Here is a tiny trained network, its code and every weight. The questions are about switching its units off for an input and a target symbol, where a switched-off unit gives its printed mean instead of its output.

import numpy as np


def w(rows, s, z=0):
    codes = np.array(rows[::2]) - 128.0
    scale = np.full(codes.shape[1], s)
    scale[-1] = z or s
    return codes * scale


def norm(h):
    return h / np.sqrt((h * h).mean(-1, keepdims=True) + 1e-5)


def f(y):
    return y / 2 * (1 + np.tanh(0.7978845608 * (y + 0.044715 * y**3)))


def softmax(a):
    e = np.exp(a - a.max(-1, keepdims=True))
    return e / e.sum(-1, keepdims=True)


def log_softmax(a):
    a = a - a.max(-1, keepdims=True)
    return a - np.log(np.exp(a).sum(-1, keepdims=True))


def net(x, mask):
    ids = ['αβγδεζηθμσφψω'.index(c) for c in x.split()]
    T = len(ids)
    res = E[ids] + P[:T]
    u = 0
    for l in range(2):
        r = norm(res)
        for j in range(2):
            rows = slice(3 * j, 3 * j + 3)
            q, k, v = (r @ M[l][rows].T for M in (Q, K, V))
            z = softmax(np.where(np.tri(T) > 0, q @ k.T / 3**0.5, -1e9)) @ v
            o = O[l][rows]
            res = res + np.where(mask[u + j], z, o[:, -1]) @ o[:, :-1]
        u += 2
        y = f(norm(res) @ A[l][:, :-1].T + A[l][:, -1])
        res = res + np.where(mask[u : u + 4], y, B[l][:, -1]) @ B[l][:, :-1]
        u += 4
    return log_softmax(norm(res)[-1] @ U[:, :-1].T + U[:, -1])


Q, K, V, O, A, B = {}, {}, {}, {}, {}, {}
E = w([
[120,79,179,198,127,127,208,95,140,78],'α',
[118,94,182,238,102,170,137,136,138,68],'β',
[68,117,121,196,126,183,191,86,149,98],'γ',
[176,55,151,209,90,150,207,149,107,130],'δ',
[158,88,191,192,119,208,169,65,82,121],'ε',
[77,12,146,178,167,125,219,131,91,134],'ζ',
[63,1,157,211,122,26,155,207,110,148],'η',
[31,7,190,117,64,127,87,52,133,125],'θ',
[160,65,248,195,63,90,109,90,215,130],'μ',
[117,98,185,98,94,101,207,43,107,251],'σ',
[81,123,102,161,102,195,110,163,156,253],'φ',
[106,117,192,76,224,155,47,143,136,172],'ψ',
[169,95,185,45,153,151,122,199,186,198],'ω',
],0.0074)
P = w([
[96,186,141,62,65,170,159,221,37,44],'0',
[57,135,205,149,97,172,166,158,104,108],'1',
[66,145,204,145,114,158,167,156,122,134],'2',
[59,122,184,177,131,168,152,108,155,129],'3',
[80,124,177,184,144,163,143,95,169,144],'4',
[83,102,149,199,155,149,142,87,181,135],'5',
[101,99,142,192,158,143,126,66,175,147],'6',
[137,92,140,201,155,136,106,63,157,144],'7',
[124,69,94,198,162,129,116,41,177,142],'8',
[155,59,78,190,163,137,109,37,161,134],'9',
[178,48,52,193,148,112,100,34,137,132],'10',
[188,43,37,198,159,116,97,19,143,136],'11',
[206,27,3,193,174,104,92,9,140,122],'12',
],0.0065)
Q[0] = w([
[140,93,108,191,125,80,173,119,117,136],'L0H0',
[150,138,70,132,131,115,107,115,80,77],'L0H0',
[107,17,116,195,176,167,114,39,139,163],'L0H0',
[123,44,91,250,81,137,118,44,142,159],'L0H1',
[160,106,103,132,159,121,139,110,117,74],'L0H1',
[117,119,160,159,100,86,189,95,114,157],'L0H1',
],0.017)
K[0] = w([
[147,90,37,93,154,127,31,4,139,128],'L0H0',
[81,60,77,225,69,69,183,96,77,43],'L0H0',
[219,54,85,134,172,58,59,77,201,198],'L0H0',
[195,54,54,120,194,62,61,70,153,232],'L0H1',
[153,62,57,207,1,64,70,52,100,64],'L0H1',
[113,135,63,78,120,158,54,133,160,236],'L0H1',
],0.0076)
V[0] = w([
[200,167,112,173,104,98,193,158,177,105],'L0H0',
[111,80,100,155,254,123,138,182,70,132],'L0H0',
[162,28,135,33,95,138,145,182,178,175],'L0H0',
[176,136,113,172,131,245,82,171,129,151],'L0H1',
[181,118,223,81,199,119,104,116,124,62],'L0H1',
[66,103,145,156,94,80,16,205,167,62],'L0H1',
],0.0085)
O[0] = w([
[85,20,73,81,124,188,167,161,141,97,2],'L0H0',
[82,176,183,154,203,164,145,222,60,157,122],'L0H0',
[191,107,166,172,106,114,210,163,204,172,241],'L0H0',
[90,143,156,118,95,218,11,141,166,178,151],'L0H1',
[198,128,130,100,247,146,103,146,171,77,98],'L0H1',
[168,92,2,144,148,165,119,124,95,185,102],'L0H1',
],0.0093,0.0067)
A[0] = w([
[103,110,164,203,128,90,158,10,88,253,165],'L0N0',
[221,138,177,174,77,44,180,93,80,124,39],'L0N1',
[37,106,61,72,104,85,153,119,94,41,2],'L0N2',
[95,136,1,156,169,243,122,136,102,200,240],'L0N3',
],0.0062,0.0025)
B[0] = w([
[155,174,125,214,119,144,123,194,155,62,247],'L0N0',
[111,165,101,87,132,96,84,146,179,98,195],'L0N1',
[182,161,171,116,111,66,206,110,128,156,125],'L0N2',
[162,99,173,132,109,11,107,122,107,124,143],'L0N3',
],0.011)
Q[1] = w([
[73,117,92,42,151,134,143,157,66,99],'L1H0',
[104,91,88,62,125,141,122,125,96,122],'L1H0',
[72,138,86,87,142,173,152,134,81,131],'L1H0',
[183,116,205,254,135,103,140,107,185,84],'L1H1',
[194,135,206,247,122,105,116,121,187,134],'L1H1',
[110,127,123,163,92,114,110,132,175,115],'L1H1',
],0.012)
K[1] = w([
[123,110,154,215,150,135,135,89,176,131],'L1H0',
[98,127,170,219,160,132,134,71,129,114],'L1H0',
[122,85,175,211,155,114,127,118,178,133],'L1H0',
[128,161,63,38,90,128,104,161,78,134],'L1H1',
[140,170,76,7,106,134,146,155,84,115],'L1H1',
[111,138,126,86,142,122,148,134,72,147],'L1H1',
],0.012)
V[1] = w([
[113,136,169,171,71,167,58,254,129,212],'L1H0',
[190,43,75,108,145,162,175,223,123,112],'L1H0',
[127,149,185,68,83,191,147,123,225,114],'L1H0',
[174,173,96,184,170,132,96,164,188,140],'L1H1',
[99,157,84,148,40,52,161,160,146,85],'L1H1',
[41,212,161,113,174,83,239,171,170,196],'L1H1',
],0.0086)
O[1] = w([
[81,184,46,104,161,135,244,72,174,175,153],'L1H0',
[77,2,84,159,210,130,97,171,138,184,123],'L1H0',
[208,57,142,107,80,48,186,15,170,152,137],'L1H0',
[53,130,33,220,65,118,63,53,137,156,151],'L1H1',
[111,90,186,133,63,209,189,109,77,181,250],'L1H1',
[178,145,172,225,171,127,188,30,70,94,101],'L1H1',
],0.0077,0.011)
A[1] = w([
[166,174,157,201,139,166,210,2,86,112,159],'L1N0',
[2,94,85,124,170,208,125,230,146,68,145],'L1N1',
[232,87,202,141,70,223,123,188,84,18,4],'L1N2',
[116,38,134,122,151,112,226,161,149,146,36],'L1N3',
],0.0081,0.0028)
B[1] = w([
[120,109,127,66,177,145,31,121,108,155,255],'L1N0',
[137,101,124,96,155,133,150,10,102,64,185],'L1N1',
[115,115,13,127,122,131,183,136,117,125,202],'L1N2',
[131,198,126,137,118,174,100,134,148,156,148],'L1N3',
],0.013,0.0078)
U = w([
[186,190,116,88,87,168,203,193,50,85,10],'α',
[108,31,139,57,124,47,40,179,117,149,95],'β',
[206,111,182,98,88,103,131,59,37,139,115],'γ',
[87,198,75,46,119,164,194,70,113,185,95],'δ',
[87,162,114,2,119,187,83,168,133,64,108],'ε',
[54,115,131,155,188,169,201,99,68,87,80],'ζ',
[132,59,118,188,152,58,197,212,53,125,148],'η',
[182,207,9,180,130,117,82,138,154,56,10],'θ',
[131,31,7,104,149,105,148,52,156,152,185],'μ',
[116,142,215,108,108,22,156,107,170,51,253],'σ',
[72,146,137,170,31,159,105,142,114,157,222],'φ',
[147,183,196,136,215,118,43,150,90,152,144],'ψ',
[160,84,189,152,170,184,197,161,232,167,76],'ω',
],0.0089,0.0023)

Each question gives the input, a string of symbols that net reads in full, and the target symbol t.
The units are the heads (3 rows each of Q, K, V and O) and the neurons (one row each of A and B). Each row of codes is followed by its name. A weight is (code - 128) times the scale printed after its matrix; where a second scale follows, it is the last column's (O, A, B and U).
mask holds one flag per unit, layer by layer, with each layer's heads first. A switched-off unit (its flag False) gives its mean, the last column of its rows in O or B, instead of its output. The means were averaged over made-up inputs and are rounded, as every weight is.
A unit's drop is (log p(t) with every unit on - log p(t) with that unit switched off) / (log p(t) with every unit on - log p(t) with every unit switched off).
unit that matters most: the unit with the biggest drop
top k neurons: the k neurons with the biggest drops, biggest first
top k neurons in layer l: the k neurons of layer l with the biggest drops, biggest first
heads that matter: for each layer, one digit per head in row order, 1 if its drop is at least 0.15 and else 0, layers parted by /
input ω ζ β ε θ φ θ θ ζ, target θ: heads that matter : 01 / 01
input β ω θ σ θ μ β β μ θ, target μ: heads that matter : 10 / 00
input ζ ψ α θ ζ ε θ θ ψ θ, target ψ: unit that matters most : L0H0
input θ γ θ φ σ γ μ μ φ θ ζ, target φ: heads that matter : 01 / 00
input φ ω φ φ μ α θ α, target δ: heads that matter : 00 / 10
input ζ φ α θ θ α σ, target σ: heads that matter : 01 / 00
input φ ψ η θ σ φ θ β γ μ, target μ: heads that matter : 10 / 00
input ω η γ θ δ, target μ: heads that matter : 00 / 10
input α θ α θ σ μ γ μ, target η: top 3 neurons in layer 1 : (L1N2, L1N0, L1N1)
input β σ ω β ζ φ, target ε: top 2 neurons : (L0N0, L1N1)
input β θ θ μ θ ε α, target ε: top 3 neurons : (L0N3, L0N0, L0N1)
input θ σ δ σ μ θ α θ, target θ: heads that matter : 01 / 00
input γ σ ψ ζ α σ ζ δ, target α: top 2 neurons : (L1N2, L0N3)
input σ μ ψ θ θ μ θ θ φ ε ψ σ, target ψ: top 2 neurons in layer 1 : (L1N0, L1N1)
input φ δ σ σ μ σ θ φ β η θ α ψ, target δ: unit that matters most : L1H0
input η θ σ η θ ψ φ ζ, target ζ: heads that matter : 11 / 10
input δ β ζ, target ζ: top 3 neurons : (L1N1, L0N1, L0N3)
input σ β ψ γ ψ θ, target γ: heads that matter : 01 / 11
input θ α θ γ σ θ θ ψ σ η μ σ δ, target φ: heads that matter : 11 / 01
input ε θ β σ σ σ θ μ α γ μ ψ α, target ψ: heads that matter : 11 / 00
input θ α ζ ψ φ θ θ μ μ ψ γ φ γ, target φ: heads that matter : 01 / 00
input ω α ψ θ θ α θ θ ζ ζ δ, target μ: heads that matter : 10 / 11
input ζ σ ζ, target ψ: top 4 neurons : (L1N0, L0N0, L1N1, L1N2)
input σ θ μ ψ σ, target γ: top 2 neurons in layer 1 : (L1N2, L1N3)
input μ δ ζ θ μ ψ μ δ ψ, target β: top neuron in layer 0 : (L0N0)
input δ δ θ δ θ θ α θ φ β ε μ δ, target ω: top 2 neurons : (L0N0, L1N3)
input β η ω ω θ θ, target ε: top 2 neurons in layer 0 : (L0N3, L0N0)
